Here is a tiny trained network, its code and every weight. The questions are about switching its units off for an input and a target symbol, where a switched-off unit gives its printed mean instead of its output.

import numpy as np


def w(rows, s, z=0):
    codes = np.array(rows[::2]) - 128.0
    scale = np.full(codes.shape[1], s)
    scale[-1] = z or s
    return codes * scale


def f(y):
    return np.maximum(y, 0)


def softmax(a):
    e = np.exp(a - a.max(-1, keepdims=True))
    return e / e.sum(-1, keepdims=True)


def log_softmax(a):
    a = a - a.max(-1, keepdims=True)
    return a - np.log(np.exp(a).sum(-1, keepdims=True))


def net(x, mask):
    ids = ['ΦΩβεηλμξτ'.index(c) for c in x.split()]
    T = len(ids)
    res = E[ids] + P[:T]
    r = res
    for j in range(2):
        rows = slice(2 * j, 2 * j + 2)
        q, k, v = (r @ M[0][rows].T for M in (Q, K, V))
        z = softmax(np.where(np.tri(T) > 0, q @ k.T / 2**0.5, -1e9)) @ v
        o = O[0][rows]
        res = res + np.where(mask[j], z, o[:, -1]) @ o[:, :-1]
    y = f(res @ A[0][:, :-1].T + A[0][:, -1])
    res = res + np.where(mask[2:26], y, B[0][:, -1]) @ B[0][:, :-1]
    return log_softmax(res[-1] @ U[:, :-1].T + U[:, -1])


Q, K, V, O, A, B = {}, {}, {}, {}, {}, {}
E = w([
[168,206,10,127],'Φ',
[114,172,246,64],'Ω',
[172,13,113,60],'β',
[93,200,27,55],'ε',
[23,70,135,157],'η',
[60,77,67,239],'λ',
[17,137,145,232],'μ',
[132,235,51,119],'ξ',
[236,159,146,139],'τ',
],0.011)
P = w([
[62,95,137,234],'0',
[98,144,100,185],'1',
[120,159,104,152],'2',
[136,176,107,110],'3',
[152,178,104,72],'4',
[172,184,104,57],'5',
[179,186,109,26],'6',
[202,171,113,13],'7',
[188,182,106,1],'8',
],0.0041)
Q[0] = w([
[61,79,201,177],'h0',
[106,53,181,150],'h0',
[129,251,11,89],'h1',
[114,104,240,196],'h1',
],0.013)
K[0] = w([
[38,151,80,162],'h0',
[64,113,82,198],'h0',
[252,107,188,61],'h1',
[68,117,85,232],'h1',
],0.014)
V[0] = w([
[77,205,67,121],'h0',
[171,100,92,186],'h0',
[123,227,205,193],'h1',
[1,126,133,64],'h1',
],0.0084)
O[0] = w([
[23,125,86,238,183],'h0',
[221,91,128,164,121],'h0',
[117,173,208,94,4],'h1',
[1,142,79,66,189],'h1',
],0.0079,0.0026)
A[0] = w([
[171,115,127,69,36],'n0',
[169,123,52,186,90],'n1',
[150,79,209,157,221],'n2',
[251,106,104,101,55],'n3',
[168,182,197,69,17],'n4',
[132,96,91,131,155],'n5',
[131,99,73,129,136],'n6',
[129,224,166,159,193],'n7',
[104,93,177,189,94],'n8',
[209,173,86,154,192],'n9',
[134,164,122,215,32],'n10',
[176,155,107,153,223],'n11',
[119,159,227,111,159],'n12',
[129,189,147,71,157],'n13',
[107,96,190,143,254],'n14',
[156,133,107,153,166],'n15',
[70,205,174,128,224],'n16',
[113,127,97,207,133],'n17',
[111,59,192,245,81],'n18',
[126,207,139,248,13],'n19',
[93,73,137,172,202],'n20',
[185,187,105,101,100],'n21',
[139,114,56,153,61],'n22',
[125,158,122,144,99],'n23',
],0.011,0.0032)
B[0] = w([
[155,185,140,208,184],'n0',
[162,33,74,104,215],'n1',
[150,147,125,5,153],'n2',
[8,183,146,195,255],'n3',
[90,102,149,236,168],'n4',
[125,93,79,109,194],'n5',
[109,113,66,92,216],'n6',
[211,173,136,124,195],'n7',
[44,176,206,157,154],'n8',
[142,47,200,95,245],'n9',
[174,126,101,189,161],'n10',
[167,89,169,101,207],'n11',
[95,109,12,110,156],'n12',
[173,72,219,129,205],'n13',
[131,122,126,53,165],'n14',
[144,97,144,131,173],'n15',
[169,244,97,112,241],'n16',
[112,122,141,199,206],'n17',
[6,145,162,168,168],'n18',
[253,144,106,201,179],'n19',
[121,85,207,48,198],'n20',
[97,110,227,108,223],'n21',
[84,64,72,111,205],'n22',
[148,149,100,109,150],'n23',
],0.0073,0.0063)
U = w([
[211,90,91,175,80],'Φ',
[188,226,145,31,175],'Ω',
[168,30,115,2,196],'β',
[103,170,22,121,124],'ε',
[18,130,187,95,1],'η',
[97,84,130,227,52],'λ',
[111,198,155,214,93],'μ',
[216,176,83,183,167],'ξ',
[179,114,232,168,148],'τ',
],0.0072,0.0044)

Each question gives the input, a string of symbols that net reads in full, and the target symbol t.
The units are the heads (2 rows each of Q, K, V and O) and the neurons (one row each of A and B). Each row of codes is followed by its name. A weight is (code - 128) times the scale printed after its matrix; where a second scale follows, it is the last column's (O, A, B and U).
mask holds one flag per unit, heads first, then neurons. A switched-off unit (its flag False) gives its mean, the last column of its rows in O or B, instead of its output. The means were averaged over made-up inputs and are rounded, as every weight is.
A unit's drop is (log p(t) with every unit on - log p(t) with that unit switched off) / (log p(t) with every unit on - log p(t) with every unit switched off).
The circuit of an input: a set's keep is (log p(t) with only the set's units on - log p(t) with every unit switched off) / (log p(t) with every unit on - log p(t) with every unit switched off). Starting from the 12 units with the biggest drops (on a tie, the unit counted first), units are removed one at a time, each time the one whose removal leaves the highest keep (on an exact tie, the one counted first), for as long as the keep stays at least 0.8.
circuit, biggest first: the units of the circuit, biggest drop first
top k neurons: the k neurons with the biggest drops, biggest first
heads that matter: for each layer, one digit per head in row order, 1 if its drop is at least 0.15 and else 0, layers parted by /
drop of u: that unit's drop, to one decimal
input ε ε μ β ξ ξ ε τ ε, target τ: heads that matter : 01
input η Φ β τ ε λ ε ξ, target τ: heads that matter : 01
input ε λ ε ξ η ε β Φ, target β: circuit, biggest first : [h1; n9; n1]
input Φ ε ε, target ε: heads that matter : 11
input ε ε η ξ τ τ ξ Φ, target τ: heads that matter : 01
input ε ξ η β ε Ω, target Ω: top 2 neurons : [n16; n3]
input β ε λ β ε ε μ, target μ: top 2 neurons : [n18; n8]
input η ε μ ξ ε Φ, target Φ: top neuron : [n19]
input Φ τ ε ξ, target τ: top 2 neurons : [n9; n21]
input Φ ε β ξ, target β: top 2 neurons : [n9; n1]
input β ξ ξ Φ β ε η, target η: top 2 neurons : [n20; n18]
input Ω ε τ Φ ξ λ λ Ω ξ, target Ω: drop of n1 : 0.0
input ξ β Ω ε, target Ω: drop of n4 : 0.0
input ε λ η Ω τ ε, target τ: drop of h1 : 0.9
input ε ε ε μ λ η τ, target τ: top neuron : [n9]
input η τ η ε Ω ε Ω Φ, target Ω: drop of h0 : 0.3
